Below is a small trained network, with its code and all its weights. Each question gives an input and a class and asks what happens when units are switched off, that is, made to give their printed mean instead of their output.

import numpy as np


def w(rows, s, z=0):
    codes = np.array(rows[::2]) - 128.0
    scale = np.full(codes.shape[1], s)
    scale[-1] = z or s
    return codes * scale


def norm(h):
    return h / np.sqrt((h * h).mean(-1, keepdims=True) + 1e-5)


def f(y):
    return y / 2 * (1 + np.tanh(0.7978845608 * (y + 0.044715 * y**3)))


def log_softmax(a):
    a = a - a.max(-1, keepdims=True)
    return a - np.log(np.exp(a).sum(-1, keepdims=True))


def net(x, mask):
    res = np.array(x, float).reshape(1, 7) / 4 @ E
    u = 0
    for l in range(3):
        y = f(norm(res) @ A[l][:, :-1].T + A[l][:, -1])
        res = res + np.where(mask[u : u + 13], y, B[l][:, -1]) @ B[l][:, :-1]
        u += 13
    return log_softmax(norm(res)[-1] @ U[:, :-1].T + U[:, -1])


A, B = {}, {}
E = w([
[91,128,130,97,103,180],'x0',
[105,77,133,52,193,81],'x1',
[120,122,217,220,165,149],'x2',
[25,176,122,213,61,172],'x3',
[181,1,47,136,62,120],'x4',
[87,91,239,49,72,186],'x5',
[106,133,145,144,120,59],'x6',
],0.0061)
A[0] = w([
[151,108,128,157,86,143,77],'L0N1',
[235,81,71,96,150,133,86],'L0N2',
[120,71,108,211,27,157,58],'L0N3',
[70,180,40,150,151,211,22],'L0N4',
[147,170,120,100,51,82,97],'L0N5',
[65,155,97,180,210,164,174],'L0N6',
[163,73,247,117,137,138,56],'L0N7',
[229,150,120,188,160,141,32],'L0N8',
[255,136,170,255,181,52,2],'L0N9',
[158,169,195,31,61,167,74],'L0N10',
[106,124,208,113,151,120,89],'L0N11',
[145,63,201,83,128,136,79],'L0N12',
[113,162,116,20,19,86,90],'L0N13',
],0.0078,0.0052)
B[0] = w([
[109,119,135,161,145,134,126],'L0N1',
[85,136,116,125,169,72,254],'L0N2',
[82,104,76,234,145,175,225],'L0N3',
[151,198,56,85,57,139,145],'L0N4',
[86,105,115,79,163,195,138],'L0N5',
[163,193,160,93,59,86,212],'L0N6',
[111,153,141,130,228,187,196],'L0N7',
[162,169,176,142,70,94,147],'L0N8',
[254,213,172,171,54,72,214],'L0N9',
[117,148,120,112,142,204,196],'L0N10',
[92,133,187,142,125,133,160],'L0N11',
[119,115,119,130,200,180,193],'L0N12',
[110,233,67,182,227,174,208],'L0N13',
],0.0074,0.0032)
A[1] = w([
[72,153,232,191,124,60,53],'L1N1',
[68,48,100,223,22,153,55],'L1N2',
[223,104,175,157,83,138,33],'L1N3',
[165,53,70,193,62,200,128],'L1N4',
[94,254,137,133,163,123,157],'L1N5',
[147,109,228,121,195,173,172],'L1N6',
[163,24,133,199,122,113,48],'L1N7',
[62,166,188,110,144,125,95],'L1N8',
[77,47,75,111,207,114,59],'L1N9',
[152,158,111,58,94,82,43],'L1N10',
[199,35,52,71,217,52,13],'L1N11',
[169,105,201,62,150,176,107],'L1N12',
[215,6,69,66,152,14,2],'L1N13',
],0.0085,0.0031)
B[1] = w([
[135,61,89,85,93,66,170],'L1N1',
[108,122,59,255,198,110,220],'L1N2',
[168,177,144,149,119,124,142],'L1N3',
[90,150,114,179,156,66,214],'L1N4',
[128,80,84,118,138,114,232],'L1N5',
[137,132,159,175,104,103,228],'L1N6',
[75,211,101,74,75,152,157],'L1N7',
[98,96,150,84,132,117,166],'L1N8',
[188,144,136,161,97,131,195],'L1N9',
[141,137,128,166,125,146,141],'L1N10',
[205,107,82,136,233,115,253],'L1N11',
[101,124,161,213,124,179,179],'L1N12',
[209,99,147,56,199,194,242],'L1N13',
],0.0094,0.0051)
A[2] = w([
[115,117,126,198,210,95,41],'L2N1',
[162,166,64,102,179,33,154],'L2N2',
[254,148,157,173,73,75,9],'L2N3',
[45,213,48,129,134,159,61],'L2N4',
[179,98,107,89,171,117,54],'L2N5',
[157,92,82,69,193,111,94],'L2N6',
[132,25,249,127,106,209,103],'L2N7',
[74,85,185,72,93,18,73],'L2N8',
[70,234,150,112,44,133,165],'L2N9',
[183,70,218,214,155,93,63],'L2N10',
[167,212,86,131,106,160,60],'L2N11',
[94,177,73,65,155,187,4],'L2N12',
[143,178,51,109,80,92,130],'L2N13',
],0.0087,0.0038)
B[2] = w([
[148,140,93,158,110,148,188],'L2N1',
[130,144,182,140,91,156,253],'L2N2',
[171,212,116,148,149,95,184],'L2N3',
[108,73,93,112,132,135,201],'L2N4',
[149,78,125,145,100,139,176],'L2N5',
[158,59,161,144,108,158,204],'L2N6',
[102,245,170,112,189,121,199],'L2N7',
[117,28,182,187,154,68,146],'L2N8',
[164,71,125,103,93,100,181],'L2N9',
[119,159,78,42,94,156,206],'L2N10',
[110,110,151,74,51,116,152],'L2N11',
[88,73,127,78,149,134,140],'L2N12',
[116,171,161,100,102,162,184],'L2N13',
],0.011,0.0054)
U = w([
[55,78,90,53,142,185,42],'0',
[221,230,142,163,67,42,57],'1',
[82,137,49,229,121,129,254],'2',
[73,201,219,128,207,169,131],'3',
[79,64,199,155,111,31,78],'4',
[109,136,84,70,3,109,70],'5',
[235,100,124,125,178,172,217],'6',
],0.019,0.003)

Each question gives the input, the list of numbers given to net, and the class t.
The units are the neurons (one row each of A and B). Each row of codes is followed by its name. A weight is (code - 128) times the scale printed after its matrix; where a second scale follows, it is the last column's (A, B and U).
mask holds one flag per neuron, layer by layer. A switched-off neuron (its flag False) gives its mean, the last column of its row in B, instead of its output. The means were averaged over made-up inputs and are rounded, as every weight is.
A unit's drop is (log p(t) with every unit on - log p(t) with that unit switched off) / (log p(t) with every unit on - log p(t) with every unit switched off).
The circuit of an input: a set's keep is (log p(t) with only the set's units on - log p(t) with every unit switched off) / (log p(t) with every unit on - log p(t) with every unit switched off). Starting from the 12 units with the biggest drops (on a tie, the unit counted first), units are removed one at a time, each time the one whose removal leaves the highest keep (on an exact tie, the one counted first), for as long as the keep stays at least 0.8.
units of the circuit, in order: the units of the circuit, biggest drop first
top k neurons: the k neurons with the biggest drops, biggest first
k most important neurons of layer l: the k neurons of layer l with the biggest drops, biggest first
drop of u: that unit's drop, to one decimal
input [-8,3,6,-5,0,-2,-1], class 1: units of the circuit, in order	[L0N9]
input [5,2,-1,-7,-2,2,2], class 3: units of the circuit, in order	[L1N12; L2N7; L1N2]
input [8,8,-1,-2,-2,0,8], class 4: units of the circuit, in order	[L1N13; L2N8]
input [-1,-5,0,-6,2,-5,-5], class 1: 2 most important neurons of layer 0	[L0N9; L0N8]
input [8,-3,-1,6,-6,-1,3], class 5: top 2 neurons	[L0N4; L0N6]
input [1,4,7,3,-2,1,-4], class 4: 2 most important neurons of layer 0	[L0N6; L0N10]
input [8,1,7,-1,3,-4,-4], class 1: top 2 neurons	[L0N6; L1N3]
input [4,3,5,2,6,8,2], class 3: top 2 neurons	[L0N7; L2N7]
input [7,5,-8,7,3,-3,8], class 0: 2 most important neurons of layer 2	[L2N4; L2N12]
input [-5,-2,2,3,-7,-1,8], class 4: top 2 neurons	[L2N8; L1N1]
input [2,-8,-8,-2,2,0,7], class 0: 2 most important neurons of layer 0	[L0N13; L0N5]
input [5,2,-3,8,-1,8,-4], class 0: 2 most important neurons of layer 2	[L2N9; L2N4]
input [0,4,6,8,2,7,-4], class 2: 3 most important neurons of layer 1	[L1N2; L1N13; L1N1]
input [1,2,8,1,5,1,8], class 2: units of the circuit, in order	[L1N2]
input [-1,4,-5,6,-6,4,2], class 0: top 2 neurons	[L0N13; L0N10]
input [3,-3,7,6,-4,-3,1], class 4: 2 most important neurons of layer 0	[L0N6; L0N9]
input [4,-4,7,8,-4,0,7], class 4: top 2 neurons	[L1N1; L0N6]
input [-1,7,1,2,6,6,3], class 3: drop of L2N7	0.3
input [-7,-5,7,0,-8,-3,-5], class 1: drop of L2N13	0.0
input [8,-6,-1,8,-4,8,-5], class 5: units of the circuit, in order	[L2N9]
input [7,7,-7,5,-7,8,2], class 0: drop of L2N9	0.1
input [7,8,-3,5,-8,-6,8], class 4: drop of L2N8	0.3
input [-2,-2,-4,5,-8,4,-1], class 0: 2 most important neurons of layer 0	[L0N10; L0N9]
